Below are the code and all the weights of a small trained network. Each question names an input and a class and asks about switching units off, where a switched-off unit gives its printed mean instead of its output.

import numpy as np


def w(rows, s, z=0):
    codes = np.array(rows[::2]) - 128.0
    scale = np.full(codes.shape[1], s)
    scale[-1] = z or s
    return codes * scale


def norm(h):
    return h / np.sqrt((h * h).mean(-1, keepdims=True) + 1e-5)


def f(y):
    return y / 2 * (1 + np.tanh(0.7978845608 * (y + 0.044715 * y**3)))


def log_softmax(a):
    a = a - a.max(-1, keepdims=True)
    return a - np.log(np.exp(a).sum(-1, keepdims=True))


def net(x, mask):
    res = np.array(x, float).reshape(1, 8) / 4 @ E
    u = 0
    for l in range(2):
        y = f(norm(res) @ A[l][:, :-1].T + A[l][:, -1])
        res = res + np.where(mask[u : u + 5], y, B[l][:, -1]) @ B[l][:, :-1]
        u += 5
    return log_softmax(norm(res)[-1] @ U[:, :-1].T + U[:, -1])


A, B = {}, {}
E = w([
[167,129,180,62,63,39,64,135,91,154,62,105],'x0',
[74,67,55,109,75,203,124,147,122,170,129,93],'x1',
[195,182,81,63,166,73,175,83,158,151,205,124],'x2',
[99,126,151,221,99,97,193,97,168,108,61,157],'x3',
[2,195,135,70,97,121,100,139,114,151,76,128],'x4',
[138,115,135,50,194,134,147,39,69,109,90,154],'x5',
[126,172,150,160,145,213,68,26,154,117,151,85],'x6',
[140,103,176,156,114,44,89,228,153,128,126,184],'x7',
],0.0077)
A[0] = w([
[182,58,56,215,109,167,155,176,170,219,158,112,2],'L0N0',
[62,38,51,121,142,145,195,164,109,158,166,169,53],'L0N1',
[132,133,201,2,136,140,98,175,158,138,184,111,43],'L0N2',
[117,113,87,62,73,135,120,148,196,112,144,195,166],'L0N3',
[189,141,93,54,120,36,223,109,127,110,118,73,47],'L0N4',
],0.0075,0.0055)
B[0] = w([
[174,56,108,148,47,128,191,113,179,98,253,45,228],'L0N0',
[97,88,105,33,187,138,170,153,123,47,84,153,253],'L0N1',
[143,123,40,173,166,103,91,171,128,200,175,55,189],'L0N2',
[110,135,172,151,144,125,108,198,81,111,151,77,222],'L0N3',
[202,172,74,97,49,136,156,69,112,159,140,210,239],'L0N4',
],0.011,0.0032)
A[1] = w([
[255,125,135,138,159,148,111,67,75,131,106,155,10],'L1N0',
[115,185,109,173,166,175,158,64,176,98,167,173,46],'L1N1',
[78,84,131,129,71,116,181,147,166,120,171,154,108],'L1N2',
[177,82,170,149,180,130,111,63,110,85,131,100,24],'L1N3',
[138,181,120,179,205,189,184,99,172,153,120,122,1],'L1N4',
],0.0097,0.0043)
B[1] = w([
[173,61,132,142,163,37,168,31,87,141,42,98,247],'L1N0',
[64,255,199,108,147,190,179,156,164,140,207,149,244],'L1N1',
[206,58,85,176,116,186,84,134,194,85,125,189,252],'L1N2',
[150,56,148,192,198,110,49,132,112,117,148,63,187],'L1N3',
[43,132,227,89,217,81,120,108,230,50,193,115,189],'L1N4',
],0.0098,0.0034)
U = w([
[64,35,10,22,203,212,221,200,57,28,69,212,3],'0',
[210,4,196,221,241,63,53,26,74,120,73,36,35],'1',
[48,232,216,152,231,193,184,63,207,51,239,145,120],'2',
[118,119,213,240,37,23,103,230,154,95,8,241,125],'3',
[172,181,34,66,168,54,11,243,51,237,215,44,107],'4',
[26,177,99,98,34,236,45,55,47,206,32,51,148],'5',
[245,214,65,31,81,21,214,3,40,219,110,197,210],'6',
[228,17,43,212,48,216,189,167,224,49,254,110,207],'7',
],0.012,0.0047)

Each question gives the input, the list of numbers given to net, and the class t.
The units are the neurons (one row each of A and B). Each row of codes is followed by its name. A weight is (code - 128) times the scale printed after its matrix; where a second scale follows, it is the last column's (A, B and U).
mask holds one flag per neuron, layer by layer. A switched-off neuron (its flag False) gives its mean, the last column of its row in B, instead of its output. The means were averaged over made-up inputs and are rounded, as every weight is.
A unit's drop is (log p(t) with every unit on - log p(t) with that unit switched off) / (log p(t) with every unit on - log p(t) with every unit switched off).
The circuit of an input: a set's keep is (log p(t) with only the set's units on - log p(t) with every unit switched off) / (log p(t) with every unit on - log p(t) with every unit switched off). Starting from all 10 units, units are removed one at a time, each time the one whose removal leaves the highest keep (on an exact tie, the one counted first), for as long as the keep stays at least 0.8.
circuit, biggest first: the units of the circuit, biggest drop first
k most important neurons: the k neurons with the biggest drops, biggest first
k most important neurons of layer l: the k neurons of layer l with the biggest drops, biggest first
drop of u: that unit's drop, to one decimal
input [5,3,-3,-3,0,3,2,2], class 4: circuit, biggest first	L0N2
input [-3,-7,-2,-7,-3,6,-5,6], class 1: 3 most important neurons	L1N0, L1N1, L0N1
input [5,1,-4,4,-1,0,2,-4], class 5: 3 most important neurons of layer 1	L1N0, L1N2, L1N4
input [-3,-1,3,7,-8,6,-7,4], class 6: 2 most important neurons	L0N4, L1N0
input [-2,-4,-2,-6,0,-6,-1,-4], class 4: 2 most important neurons	L0N2, L1N2
input [-7,4,-1,1,-2,-3,8,-1], class 2: 2 most important neurons	L1N1, L1N4
input [-4,-3,1,-8,-5,7,4,-1], class 1: 2 most important neurons	L1N0, L1N3
input [-4,1,-3,-8,6,5,5,-8], class 2: 2 most important neurons	L1N4, L1N1
input [0,7,-4,2,7,-8,3,5], class 7: 3 most important neurons	L1N2, L1N0, L1N4
input [7,-5,-3,-3,3,6,-3,7], class 4: 3 most important neurons	L0N2, L1N2, L1N0
input [6,1,-7,-7,-4,-3,4,-8], class 1: 3 most important neurons	L1N3, L1N0, L1N1
input [-8,3,3,8,-5,6,0,3], class 2: 2 most important neurons of layer 1	L1N1, L1N4
input [-8,0,-4,-7,-4,7,-2,-7], class 2: 2 most important neurons of layer 1	L1N4, L1N1
input [-3,-8,0,-3,-5,-7,5,-7], class 2: most important neuron	L1N1
input [5,0,-1,0,-5,-5,8,5], class 1: drop of L0N2	0.1
input [-3,3,6,-3,-4,6,-4,7], class 6: drop of L0N4	2.2
input [-3,-6,4,-7,-8,-5,7,4], class 2: drop of L1N3	-0.2
